nale: [112 151  87 143  60 128 143 126 172 118 135 127 146  95 131 154 172 136
 127 136 155 117 118 132 132 130  16  84 162 162 139 138]
Pumit: [116 152  96 135  60 128 147 123 164 130 146 119 156  80 138 135 144 145
 119 140 140 148 177 122 124 119  51  78 151 166 121 147]
kuv: [114 147  87 143  60 128 148 128 168 134 143 130 152  81 137 152 172 136
 130 143 155 132 118 123 127 119  36  84 156 164 125 136]
Beb: [116 163  93 141  60 124 148 134 130  81 152 168 143 137 128 147 185 137
 114 141 140 140 125 128 125 125  42  69 153 168 140 153]
vimem: [116 152  96 135  60 128 147 123 164 130 146 119 156  80 140 148 177 138
 119 140 144 145 135 122 124 119  51  78 151 168 121 147]
then: [148 128 168 134 143 130 152  81 137] => [152 172]
then: [118 135 127 146  95 131 154 172 136 127 136] => [155 117]
then: [140 148 177 138 119 140 144 145 135] => [122 124]
then: [177 138 119 140 144 145] => [135 122]
then: [119 140 140 148 177 122] => [124 119]
then: [155 132 118 123 127] => [119  36]

Sene: [ 94 156 112 113 152 110 249 117 158  66  52 163 120 103]
duze: [115  58 206  81 136  52  89  66 115 115 143 140 111 126]
Dola: [103 115 189 103 170 179  96  97 137 119 140  98  57 216]
patuk: [ 96  92 170  96 179 103 189 140 137 119  97  76  98 163]
Dubu: [146 105 192  47 125 144  80  47 115  67 125  82 170 129]
sikuf: [103 115 169 158  97 151 154 105  91 135 149 165 143  69]
Bisu: [114 101 147  82 171 107 108  76  82 123  57  68 113 153]
dof: [156 142 149 113 101 147  82 171 107 108  76 156  98  40]
Sotev: [ 75 157 181 129  64 127 115  91  72 123  57  68 113  40]
dup Bisu:  => [82]
then: [170  96 179 103 189 140 137 119  97] => [76 98]
then: [113 101 147  82 171 107 108  76] => [156  98]
then: [119  97  76] => [ 98 163]
then: [129  64 127 115] => [91 72]
then: [103 170 179] => [96 97]
then: [192  47 125] => [144  80]

tunu: [174 101 146 119 123 180 156 164 117 134 138 158 126 112 119 122  93 121
 158 129 117 157 100 154 137 118  87]
neb: [159 113 134 133 107  89 160 155  82 104 150 230 175 136 175  90 156 179
  80 160 126  63 139 121  66 221  93]
Tosop: [109 170 133 132 151 121 132 128 113 141 103  81 120 110  96 181 129  82
 189  90 132 151  88 144 201  99 138]
redu: [109 170 133 132 142 121 132 128 113 141 103  81 120 110  96 146 129  82
 189  90 132 151 126 144 201  99 138]
then: [104 150 230] => [175 136]
asked: [159 113 134 133 107  89 160 155  82 104 150 230 175 136 175  90 156 179
  80 160 126  63 139 121  66 221  93] => neb

Sesu: [ 32 106 155 169 122 188 106 187  80 150 131 120  92 212 161 149 112  93
 125 120 160 151  88 175 102 142]
val: [122 154 103 107 126  92 177  65 114  93 135 114 153 103 210 130 116  95
 114 161 183 106 142 142 142 114]
Pila: [ 16 182 171 147 140  88 147 147  60 115 156 155 121 143 119 147 116  94
 106 161 183  95  73 195 136 131]
nit: [ 44 106 179 154 169  82 128 207 111 142 164 174 173 201 176 105 122 132
 167 183 176 116  87 113 104  91]
Nize: [119  99 160 140 136  99 149 112 120  80  92 161 187 106 150 131  93 212
  70  95 168 138 146  63 107  96]
mimu: [ 61 107  73 124 215 146 137 231 167 148  65  80  91 140 147 183 134 146
 177 213 133 136  55  99 123 126]
baz: [ 67 195  74 130 145  44 191  97 122 121 111 181 118 156 231 117 115  74
  16 138 207 131 135 157 160  90]
zolid: [130  93 126 132 132 159 143  87 210 104 127  92 140 125 231 120 127 104
  41  78 141 148 148  66 107 130]
kufif: [129 116 126  94 195  60 183 108 218  88 116  90 177  75 168 141 139 142
  99 147 133 100 110  54 122 106]
dup baz:  => [74]
dup Pila:  => [147]
then: [106 187  80 150 131 120  92 212 161 149 112  93] => [125 120]
then: [116  94 106 161 183  95] => [ 73 195]
dup kufif:  => [116]

Los: [159 158 172 165 128 144 148 151 176 108]
botig: [164 122 173 148 130  97 143 170 135 125]
dute: [123 145  86 123 131 164 118  95 123 125]
Zira: [116 122 119 124 127 139 150 109 111 146]
zag: [ 68  79  27  86 153 152 106  79  90 169]
dup zag:  => [79]
dup dute:  => [123]

Nubo: [204 128 247 167]
punip: [135 155 133 141]
Kasad: [170 128 137 128]
asked: [170 128 137 128] => Kasad
asked: [135 155 133 141] => punip
asked: [204 128 247 167] => Nubo

Roga: [45 61 57 70]
Tes: [ 45 137  57  70]
buso: [ 30 118 131  36]
Mogen: [93 96 93 93]
dup Mogen:  => [93]
asked: [ 45 137  57  70] => Tes

Zok: [ 41 155 120 130]
mufi: [ 41 155 120 131]
Favid: [149  99 144 129]
nanu: [ 97 151  68 126]
rivu: [132 141 122 124]
Sude: [201 147  74 113]
Fizer: [201 147  74 124]
asked: [ 41 155 120 130] => Zok
asked: [201 147  74 124] => Fizer

femek: [143 125 139  79 172  91 116 166 120  87]
zan: [131 131 131  73  73 131  73  73  95 189]
fuzas: [173  69  91 173  73 116  91 173 121 103]
asked: [173  69  91 173  73 116  91 173 121 103] => fuzas
asked: [131 131 131  73  73 131  73  73  95 189] => zan
then: [ 73  73 131] => [73 73]
then: [ 91 116] => [166 120]

loda: [ 66 173 192  19  37  58  13]
vip: [177 163 148 129 148 110  33]
lun: [152 198 120 102 164 143 191]
lem: [ 71 117 192  35  49 153  24]
kotog: [152 198 111 111 111 143 191]
dup kotog:  => [111]
asked: [ 66 173 192  19  37  58  13] => loda
then: [198 120 102 164] => [143 191]
then: [177 163] => [148 129]

gid: [125 118 108 115 134 108 134 129 150  99 155 142 114 147 140 114 131  96
 131 115 122 142 124 163 140 126 107 147 112 143 124 151]
Pog: [146 118 124 155 143 152 153 154 122  84 103 102  96 131 114  96 131 140
 131 165 145 126 135 102 153 106 131 113  95 165 122 148]
podip: [125 139  88  99 145 152  91 136 120 130 133 111 142 113 154 128 113 140
 110 107 106 124 117 132 101 116 124 115 112 139 144 112]
Doni: [139  88 102 145 152  98 137 118 152  88 155  94 144 121 167 152 224 125
 157 147 181 100  89 139 113  83 127 135 119  78 111  96]
then: [118 124 155 143 152 153 154 122  84 103 102] => [ 96 131]
then: [139  88  99 145 152] => [ 91 136]
then: [114  96 131 140 131] => [165 145]
asked: [125 139  88  99 145 152  91 136 120 130 133 111 142 113 154 128 113 140
 110 107 106 124 117 132 101 116 124 115 112 139 144 112] => podip

saf: [114  92  90  91  91  99 140 116 156  97  86  96  90 107 115 124 150 114
 136 149 122 161 126 107 104 144  99 111  87  99  90 179 120  91 106  92
 148]
dulin: [141  66  64  76  76  51 211  55 192 110 140 104  68  46 145  61 122 145
 182 149 117 141 117  89 148 134  51 101  32  91  58 177  73  68 120  59
 182]
situt: [164 166 163 177 175  97 121 102  71  81 129 174 128 148 166 115  69 145
 142  81  72  62 114 152 142 115 139 158 155 177 160  63  83 147 170 161
  77]
Vepeg: [135 137 128 141 137 133 114 123 103 140 157 139 138 126 134 106 111 122
 126 106 142 107 107 141 130 121 118 137 134 134 140  97 130 143 125 124
 110]
suziz: [ 98 113 122 118  98 153  83 173 109 119  78  91 152 124 118 136 137 119
 120 173 134 127 142 112 135 139 135 107 127 101 120 134 170 120  83 101
 144]
Nekas: [169 167 170 178 178 106 138 114  93  91 130 106 139 152 172 127  83 159
 149 106  74  75 136 151 161 129 154 159 157 180 162  85  92 155 179 171
  99]
zukef: [ 77 136 151 161 107 112 114 128 113  98  97 109 118 110 133 109 116 128
 132 148 111 116 132 121 132 147 116 123 105 114 116 137 126 134 107  98
 132]
asked: [169 167 170 178 178 106 138 114  93  91 130 106 139 152 172 127  83 159
 149 106  74  75 136 151 161 129 154 159 157 180 162  85  92 155 179 171
  99] => Nekas
then: [109 116 128] => [132 148]
then: [ 75 136 151 161] => [129 154]

Ras: [134  85 141 126 157 215 101 217 190  85 121 152 113 174  48 159 185 139
  85 152 145 149  85 177 170 167 145 121 174]
Fug: [134 144 141 126 157 215 101 152 152 210 217 152 113 174 124 127 185 139
 160 152 145 148 199 177 170 167 145 121 124]
tapev: [134 144 141 126 157 215 101 163 152 210 241 152 113 174 124 127 185 139
 140 152 145 149 193 177 170 167 145 121 124]
nelo: [134 144 141 126 152 215 101 148 152 210 217 152 113 174 152 127 185 139
 153 152 145 149 202 177 170 167 145 121 124]
Zuvad: [134 144 104  98 211  60 101 217 152 156 109 152 113  71 124 127 163 111
  85 152 129 149  85 177 143 167 145 121 124]
refur: [134 144 141 126 157 215 103 217 188 210 182 152 113 174  44 133 185 139
  85 152 145 149  85 177 170 167 145 121 124]
tobe: [145 126 141 138 157  64 106 217 127 116 182 152 113 174 124  98 185 139
  85 167 145 149  85 177 170 167 145 121 124]
Rubi: [134 134 141 126 157 143 101 217  65  56 182 152 113 174 136 107 185 139
  87 152 145 149 127 177 170 167 145 121 124]
Sagev: [134 144 141 139 157 215 101 217 110 115 182 152 113 174 124 127 185 139
  85 170 145 163  85 177 170 167 145 163 158]
vibi: [150 130 126 215 210 101 152 141 152 157 182 151 111 174 124 115 185 139
  85 177 153 149  85 177 170 167 145 121 124]
Zin: [134 134 141 126 157 143 101 217  65  56 182 152 113 174 136 107 185 139
  85 187 145 149  85 177 170 167 145 150 124]
then: [141 126 157 215 101 152 152 210] => [217 152]
asked: [145 126 141 138 157  64 106 217 127 116 182 152 113 174 124  98 185 139
  85 167 145 149  85 177 170 167 145 121 124] => tobe
asked: [150 130 126 215 210 101 152 141 152 157 182 151 111 174 124 115 185 139
  85 177 153 149  85 177 170 167 145 121 124] => vibi

lamab: [141  91  90 183 159 183  46 140]
zini: [144  84  75 180 167 178  32 144]
lamuz: [ 64 161 179  94  88 166  46  88]
Muv: [103 146 191 117 173 154 149 167]
Fuzon: [170 155  66 113 170 170 174 142]
rarov: [149  64 162 179  71  92 139  92]
dup Fuzon:  => [170]
then: [ 64 162 179] => [71 92]

deza: [115  77 132 160 118 178  40 134  94 229]
reb: [117 178  40  86 115  96 124 151 124  66]
Gutat: [123 210 127 182 110 153 152  50  50 159]
guvut: [177 183 154 158 127 159 193  92 129 216]
zula: [155 159 117  85 170 110 114 110 150  63]
Gon: [ 75 108 218 113 174 162 144 161 153 174]
dup zula:  => [110]
dup Gon:  => [174]
then: [118 178  40] => [134  94]
dup reb:  => [124]
dup Gutat:  => [50]
asked: [177 183 154 158 127 159 193  92 129 216] => guvut
then: [132 160 118 178  40] => [134  94]

lus: [ 94  91  76  82  60 185 135  76 191  84 100 184  78 185  87  67  52  65
  60  81  65]
lup: [ 90  91 190 213 106  94  90 121  93  74 191 125 215 121 203  87 107 126
 121 202 106]
muma: [100  93 212 203  91  83  84  76 100  76 100 132 210 121 211  84 106 115
 110 194 101]
asked: [ 90  91 190 213 106  94  90 121  93  74 191 125 215 121 203  87 107 126
 121 202 106] => lup
then: [94 90] => [121  93]
then: [126 121] => [202 106]
asked: [ 94  91  76  82  60 185 135  76 191  84 100 184  78 185  87  67  52  65
  60  81  65] => lus
then: [ 84  76 100  76 100] => [132 210]
then: [67 52 65] => [60 81]

sut: [236 133 133 133  24 133]
mib: [238 116 141  54  23  65]
bet: [ 84 201 124 180 122 120]
pezo: [103 116 141 157 205 103]
dup sut:  => [133]
then: [141  54] => [23 65]
dup pezo:  => [103]
asked: [103 116 141 157 205 103] => pezo
asked: [238 116 141  54  23  65] => mib

Muzu: [225 181  52 155 224]
puva: [128 128  12 128 128]
bebak: [218 139  33 157 128]
safi: [204 204 181 204 185]
zafef: [226 122  27 147  95]
diget: [224 212 156 171  79]
pegiv: [182  74  83 122 245]
suli: [184 226 204 204 125]
then: [226 204] => [204 125]
dup safi:  => [204]
dup puva:  => [128]
dup suli:  => [204]

Baf: [126 163 182 133 144 109 128 127 153  81 140 118 133 123 102  72 123 126
  67 109  72  84 115 144 121  84 174 141 102 164 131 112  82 100 139 158
 104 134 104 178 116 145  73 178  64 166 204  51 138 114  76 179 109 178
 158 185 135 154 151 134 109]
soro: [ 94 167 114 137 170 140 169 130 125 137 103 127 126 140 126 126 105  89
  97 121 166  84 115 144  72  84 132 144  66 172 131  95 127  92 149 175
 110 148  79 192 127 139 102 167  84 123 227 144 131 130  61 164 141  87
 103 154 112 162 148 130 131]
Gavag: [ 94 167 114 137 170 140 169 130 125 137 103 127 126 140 126 126 105  89
  97 149  85 147 177 140 133 172 132 144  66 172  99 103 210 109 138 178
 162 106  94 214 131 111 114 144 163 109 160 149  99 141  65 127 182  18
  84  98  82 137 117  97 133]
then: [109  72  84 115 144 121  84] => [174 141]
asked: [ 94 167 114 137 170 140 169 130 125 137 103 127 126 140 126 126 105  89
  97 121 166  84 115 144  72  84 132 144  66 172 131  95 127  92 149 175
 110 148  79 192 127 139 102 167  84 123 227 144 131 130  61 164 141  87
 103 154 112 162 148 130 131] => soro
then: [115 144 121  84 174 141 102] => [164 131]
then: [144  72  84 132 144  66 172 131  95 127] => [ 92 149]

dulol: [111 207 108 190 113 113 149 147  84 137 134  76 140 127  96 159 116 105
 114 101  87 155  89  84 150 126  83 123]
tud: [135 195 105 192 120 103 127 151  95 144 120  87 136 140  96 188 111 109
 113  96  99 155  96  90 151 123  82 126]
gopi: [147 214 113 183 107 129 166 142  79 121 145  71 139 118  96 134 121 103
 116 109 121 170 121  83 157 132  85 121]
lile: [126 210 109 188 112 117 153 145  82 134 136  72 139 125  96 150 118 104
 114 103  86 165  88  84 155 127  83 122]
poma: [111 207 108 190 113 113 149 147 207 137 134  76 140 127  96 159 116 105
 114 101 207 126  89 155  87  84  83 123]
dup gopi:  => [121]
then: [103  86 165  88  84] => [155 127]
asked: [126 210 109 188 112 117 153 145  82 134 136  72 139 125  96 150 118 104
 114 103  86 165  88  84 155 127  83 122] => lile
then: [188 112 117 153] => [145  82]
then: [109 188 112 117] => [153 145]
then: [ 87 155  89  84 150 126] => [ 83 123]

Rar: [227 200 224 175 103 135  23  12  71  97 206 124]
vidam: [183  91 189  91  52 206  52  43  52 148 159  91]
Gufu: [177  66 170 161 196  43 148 125 206 210 178 181]
then: [ 43 148 125 206 210] => [178 181]
then: [206  52  43] => [ 52 148]
asked: [177  66 170 161 196  43 148 125 206 210 178 181] => Gufu
then: [175 103 135  23  12] => [71 97]

ral: [179  66 174 177 204  65 200  71  66  89  92  70 175]
Sanuk: [ 78 129 186 190  72 134  71 165 142 106 180 161 187]
bimeg: [190  72 134  71 165 141 106  71  58  71 173  71 173]
kuf: [ 56 166 143 136  56 162  59 175 161 124 177 169 156]
Musut: [186 148  43  59 175 153 170 119 138 189  56 123  46]
dup kuf:  => [56]
asked: [186 148  43  59 175 153 170 119 138 189  56 123  46] => Musut
then: [190  72 134  71 165 142 106] => [180 161]
dup ral:  => [66]
then: [186 190  72 134  71 165] => [142 106]
then: [200  71  66  89] => [92 70]

Gezeg: [204 204 107 111  22 174 204]
nek: [205  97 164 111  52 134  52]
Zigol: [ 22 204  22  22 111 104 153]
dup nek:  => [52]
dup Zigol:  => [22]
then: [111  22] => [174 204]
then: [204 107 111] => [ 22 174]
then: [204 107 111  22] => [174 204]
dup Gezeg:  => [204]
then: [107 111] => [ 22 174]

tabo: [187 187  92  71]
vonid: [ 55 169  90  92]
tig: [162 117 162  63]
bof: [222 117 162 132]
dup tig:  => [162]
asked: [ 55 169  90  92] => vonid
dup tabo:  => [187]

